Below are the code and all the weights of a small trained network. Each question names an input and a class and asks about switching units off, where a switched-off unit gives its printed mean instead of its output.

import numpy as np


def w(rows, s, z=0):
    codes = np.array(rows[::2]) - 128.0
    scale = np.full(codes.shape[1], s)
    scale[-1] = z or s
    return codes * scale


def norm(h):
    return h / np.sqrt((h * h).mean(-1, keepdims=True) + 1e-5)


def f(y):
    return y / 2 * (1 + np.tanh(0.7978845608 * (y + 0.044715 * y**3)))


def log_softmax(a):
    a = a - a.max(-1, keepdims=True)
    return a - np.log(np.exp(a).sum(-1, keepdims=True))


def net(x, mask):
    res = np.array(x, float).reshape(1, 3) / 4 @ E
    u = 0
    for l in range(3):
        y = f(norm(res) @ A[l][:, :-1].T + A[l][:, -1])
        res = res + np.where(mask[u : u + 13], y, B[l][:, -1]) @ B[l][:, :-1]
        u += 13
    return log_softmax(norm(res)[-1] @ U[:, :-1].T + U[:, -1])


A, B = {}, {}
E = w([
[116,2,44,204,154,12],'x0',
[171,217,3,254,113,124],'x1',
[191,90,30,66,174,250],'x2',
],0.0048)
A[0] = w([
[136,138,141,181,73,103,22],'L0N0',
[133,116,70,83,138,162,138],'L0N1',
[117,154,192,174,53,59,43],'L0N2',
[104,127,205,215,17,107,35],'L0N3',
[194,154,49,221,123,169,225],'L0N4',
[158,178,126,161,18,127,52],'L0N5',
[148,100,111,142,231,76,121],'L0N6',
[175,51,113,165,113,63,71],'L0N7',
[68,154,215,181,34,97,30],'L0N8',
[189,102,194,180,121,133,38],'L0N9',
[187,205,166,70,140,169,160],'L0N10',
[171,196,79,24,129,3,1],'L0N11',
[128,40,151,18,88,137,133],'L0N12',
],0.0052,0.0029)
B[0] = w([
[114,144,133,132,169,181,118],'L0N0',
[4,162,139,108,159,70,158],'L0N1',
[59,111,186,189,138,209,163],'L0N2',
[45,113,118,151,178,193,159],'L0N3',
[139,118,223,82,196,73,254],'L0N4',
[151,84,183,128,202,121,138],'L0N5',
[112,201,154,27,31,122,153],'L0N6',
[135,120,168,57,64,123,160],'L0N7',
[74,77,145,171,123,180,171],'L0N8',
[125,105,77,143,142,211,104],'L0N9',
[111,83,113,105,62,19,211],'L0N10',
[115,139,68,153,148,182,96],'L0N11',
[191,145,181,197,193,87,198],'L0N12',
],0.0041,0.0038)
A[1] = w([
[99,74,133,61,7,191,168],'L1N0',
[167,183,70,194,107,108,44],'L1N1',
[114,83,169,127,199,77,101],'L1N2',
[142,184,174,113,116,27,181],'L1N3',
[155,230,148,112,109,163,45],'L1N4',
[167,232,69,199,134,124,55],'L1N5',
[119,254,191,112,52,204,77],'L1N6',
[134,31,65,191,94,98,202],'L1N7',
[105,93,148,60,131,145,61],'L1N8',
[120,192,41,159,147,138,99],'L1N9',
[70,67,168,144,146,207,131],'L1N10',
[196,99,44,61,172,208,208],'L1N11',
[126,88,54,170,118,74,6],'L1N12',
],0.0065,0.0021)
B[1] = w([
[152,92,77,170,158,114,178],'L1N0',
[140,111,230,47,173,107,147],'L1N1',
[172,137,102,131,108,146,207],'L1N2',
[161,131,60,177,141,217,254],'L1N3',
[150,111,89,63,91,78,168],'L1N4',
[157,73,199,106,170,106,175],'L1N5',
[120,80,46,73,102,80,242],'L1N6',
[139,173,98,44,88,166,210],'L1N7',
[152,158,137,183,169,74,165],'L1N8',
[147,41,193,157,155,154,145],'L1N9',
[190,216,91,154,152,111,166],'L1N10',
[2,171,162,244,97,125,244],'L1N11',
[111,145,154,57,100,122,157],'L1N12',
],0.0069,0.0036)
A[2] = w([
[206,76,250,101,212,113,16],'L2N0',
[178,108,144,133,187,112,63],'L2N1',
[118,67,77,93,181,197,152],'L2N2',
[120,43,144,198,108,102,185],'L2N3',
[148,195,83,191,173,217,5],'L2N4',
[131,130,87,51,71,113,68],'L2N5',
[65,125,84,134,108,158,126],'L2N6',
[127,153,32,169,170,214,94],'L2N7',
[74,141,182,163,182,210,136],'L2N8',
[153,109,90,38,60,95,64],'L2N9',
[1,121,147,159,138,142,47],'L2N10',
[11,148,159,180,105,143,29],'L2N11',
[189,61,220,88,219,158,4],'L2N12',
],0.0078,0.0039)
B[2] = w([
[202,116,77,211,254,60,241],'L2N0',
[122,140,188,110,169,112,145],'L2N1',
[122,204,213,173,81,177,158],'L2N2',
[119,163,121,81,138,168,219],'L2N3',
[148,63,73,100,106,111,146],'L2N4',
[58,71,115,87,135,85,216],'L2N5',
[194,144,188,156,180,99,180],'L2N6',
[188,82,137,160,64,161,161],'L2N7',
[122,134,119,92,60,120,229],'L2N8',
[46,125,77,52,91,105,253],'L2N9',
[109,220,165,170,117,191,219],'L2N10',
[98,150,211,107,147,197,238],'L2N11',
[140,99,144,153,151,113,203],'L2N12',
],0.0075,0.004)
U = w([
[63,209,215,168,95,200,183],'0',
[59,98,62,34,80,77,204],'1',
[185,109,144,174,247,72,114],'2',
[199,83,80,169,45,176,1],'3',
],0.015,0.002)

Each question gives the input, the list of numbers given to net, and the class t.
The units are the neurons (one row each of A and B). Each row of codes is followed by its name. A weight is (code - 128) times the scale printed after its matrix; where a second scale follows, it is the last column's (A, B and U).
mask holds one flag per neuron, layer by layer. A switched-off neuron (its flag False) gives its mean, the last column of its row in B, instead of its output. The means were averaged over made-up inputs and are rounded, as every weight is.
A unit's drop is (log p(t) with every unit on - log p(t) with that unit switched off) / (log p(t) with every unit on - log p(t) with every unit switched off).
The circuit of an input: a set's keep is (log p(t) with only the set's units on - log p(t) with every unit switched off) / (log p(t) with every unit on - log p(t) with every unit switched off). Starting from the 12 units with the biggest drops (on a tie, the unit counted first), units are removed one at a time, each time the one whose removal leaves the highest keep (on an exact tie, the one counted first), for as long as the keep stays at least 0.8.
circuit, biggest first: the units of the circuit, biggest drop first
most important unit: the unit with the biggest drop
top k neurons: the k neurons with the biggest drops, biggest first
top k neurons in layer l: the k neurons of layer l with the biggest drops, biggest first
drop of u: that unit's drop, to one decimal
input [-6,-6,2], class 1: top 3 neurons : [L1N6; L0N4; L1N5]
input [2,2,4], class 0: circuit, biggest first : [L1N11]
input [-1,4,-3], class 2: circuit, biggest first : [L1N11; L1N5]
input [-1,8,-6], class 2: circuit, biggest first : [L1N5; L1N11]
input [-1,0,-3], class 3: top 2 neurons : [L1N10; L1N11]
input [-8,-2,-6], class 1: top 2 neurons in layer 1 : [L1N6; L1N11]
input [7,7,3], class 1: circuit, biggest first : [L1N7; L1N12]
input [0,1,3], class 3: top 2 neurons : [L0N4; L0N1]
input [0,-3,0], class 3: top 2 neurons : [L1N3; L0N4]
input [-6,6,-2], class 1: top 3 neurons : [L1N6; L1N4; L0N12]
input [8,7,8], class 0: top 4 neurons : [L2N2; L0N10; L1N9; L1N11]
input [0,2,-2], class 3: top 2 neurons : [L1N10; L1N11]
input [3,-2,0], class 3: top 3 neurons : [L1N3; L0N6; L0N10]
input [5,-7,-2], class 2: most important unit : L1N6
input [2,-4,3], class 2: top 2 neurons : [L0N12; L1N3]
input [7,4,-7], class 0: top 3 neurons : [L1N6; L0N2; L1N4]
input [1,2,1], class 3: top 2 neurons : [L0N4; L1N3]
input [-3,-2,0], class 3: top 2 neurons in layer 0 : [L0N10; L0N6]
input [-8,-1,-7], class 1: top 3 neurons in layer 1 : [L1N6; L1N11; L1N4]
input [-8,6,-1], class 1: circuit, biggest first : [L1N6]
input [1,6,7], class 0: drop of L1N11 : 1.8
input [6,-4,8], class 0: drop of L1N11 : 0.4
